Here is a tiny trained network, its code and every weight. The questions are about switching its units off for an input and a class, where a switched-off unit gives its printed mean instead of its output.

import numpy as np


def w(rows, s, z=0):
    codes = np.array(rows[::2]) - 128.0
    scale = np.full(codes.shape[1], s)
    scale[-1] = z or s
    return codes * scale


def f(y):
    return y / 2 * (1 + np.tanh(0.7978845608 * (y + 0.044715 * y**3)))


def log_softmax(a):
    a = a - a.max(-1, keepdims=True)
    return a - np.log(np.exp(a).sum(-1, keepdims=True))


def net(x, mask):
    res = np.array(x, float).reshape(1, 5) / 4 @ E
    y = f(res @ A[0][:, :-1].T + A[0][:, -1])
    res = res + np.where(mask, y, B[0][:, -1]) @ B[0][:, :-1]
    return log_softmax(res[-1] @ U[:, :-1].T + U[:, -1])


A, B = {}, {}
E = w([
[128,147,151],'x0',
[123,165,161],'x1',
[1,210,47],'x2',
[123,155,154],'x3',
[244,219,83],'x4',
],0.0057)
A[0] = w([
[140,91,82,184],'n1',
[167,140,107,76],'n2',
[61,38,113,196],'n3',
[222,226,66,119],'n4',
[183,192,22,124],'n5',
[217,115,152,124],'n6',
[200,223,63,119],'n7',
[160,150,111,91],'n8',
[100,187,98,133],'n9',
[32,199,81,133],'n10',
[114,105,149,191],'n11',
[24,86,174,104],'n12',
[178,93,180,92],'n13',
[2,141,64,193],'n14',
[98,213,198,188],'n15',
[149,97,90,187],'n16',
[61,202,67,148],'n17',
[103,178,107,210],'n18',
[187,82,157,94],'n19',
[115,139,171,226],'n20',
[178,86,201,103],'n21',
[90,86,153,254],'n22',
[201,95,229,95],'n23',
[80,93,157,88],'n24',
[113,90,67,164],'n25',
[198,154,97,119],'n26',
[98,174,154,160],'n27',
[127,98,67,178],'n28',
[165,173,92,99],'n29',
[76,80,181,103],'n30',
[188,142,62,137],'n31',
[162,121,209,128],'n32',
],0.0089,0.0045)
B[0] = w([
[137,241,192,169],'n1',
[59,96,165,123],'n2',
[157,174,205,235],'n3',
[68,115,199,225],'n4',
[115,96,190,197],'n5',
[90,131,124,202],'n6',
[93,111,190,208],'n7',
[57,114,171,125],'n8',
[157,87,105,156],'n9',
[173,2,69,214],'n10',
[143,209,120,178],'n11',
[121,116,160,200],'n12',
[126,79,108,173],'n13',
[189,82,172,254],'n14',
[172,130,105,177],'n15',
[137,206,146,172],'n16',
[180,6,156,206],'n17',
[189,116,137,187],'n18',
[142,42,107,177],'n19',
[206,169,147,196],'n20',
[158,22,83,196],'n21',
[183,175,172,242],'n22',
[125,63,69,223],'n23',
[68,128,171,144],'n24',
[165,171,93,157],'n25',
[80,92,212,168],'n26',
[186,74,66,151],'n27',
[193,129,164,162],'n28',
[87,36,197,142],'n29',
[68,168,170,170],'n30',
[112,149,183,170],'n31',
[162,56,75,178],'n32',
],0.0047)
U = w([
[177,18,76,3],'0',
[150,132,148,251],'1',
[181,151,150,194],'2',
[36,132,248,56],'3',
[139,135,127,217],'4',
[46,182,69,2],'5',
],0.011,0.0033)

Each question gives the input, the list of numbers given to net, and the class t.
The units are the neurons (one row each of A and B). Each row of codes is followed by its name. A weight is (code - 128) times the scale printed after its matrix; where a second scale follows, it is the last column's (A, B and U).
mask holds one flag per neuron, in row order. A switched-off neuron (its flag False) gives its mean, the last column of its row in B, instead of its output. The means were averaged over made-up inputs and are rounded, as every weight is.
A unit's drop is (log p(t) with every unit on - log p(t) with that unit switched off) / (log p(t) with every unit on - log p(t) with every unit switched off).
The circuit of an input: a set's keep is (log p(t) with only the set's units on - log p(t) with every unit switched off) / (log p(t) with every unit on - log p(t) with every unit switched off). Starting from the 12 units with the biggest drops (on a tie, the unit counted first), units are removed one at a time, each time the one whose removal leaves the highest keep (on an exact tie, the one counted first), for as long as the keep stays at least 0.8.
circuit, biggest first: the units of the circuit, biggest drop first
top k neurons: the k neurons with the biggest drops, biggest first
drop when u is switched off: that unit's drop, to one decimal
input [4,7,8,-6,0], class 0: circuit, biggest first => n10; n17
input [0,2,-7,4,7], class 0: circuit, biggest first => n23; n21
input [-3,-2,6,-3,8], class 3: top 3 neurons => n4; n7; n5
input [5,1,-8,8,7], class 0: top neuron => n23
input [7,-4,8,-3,8], class 0: top 3 neurons => n10; n17; n9
input [1,8,4,5,8], class 3: circuit, biggest first => n4; n7
input [-3,-1,6,5,1], class 0: circuit, biggest first => n10; n17
input [5,-2,7,1,-5], class 0: top 3 neurons => n10; n17; n14
input [6,4,6,5,-4], class 0: drop when n29 is switched off => 0.0
input [2,8,-8,-1,2], class 0: drop when n21 is switched off => 0.1
input [-1,0,1,-7,8], class 3: drop when n4 is switched off => 0.1
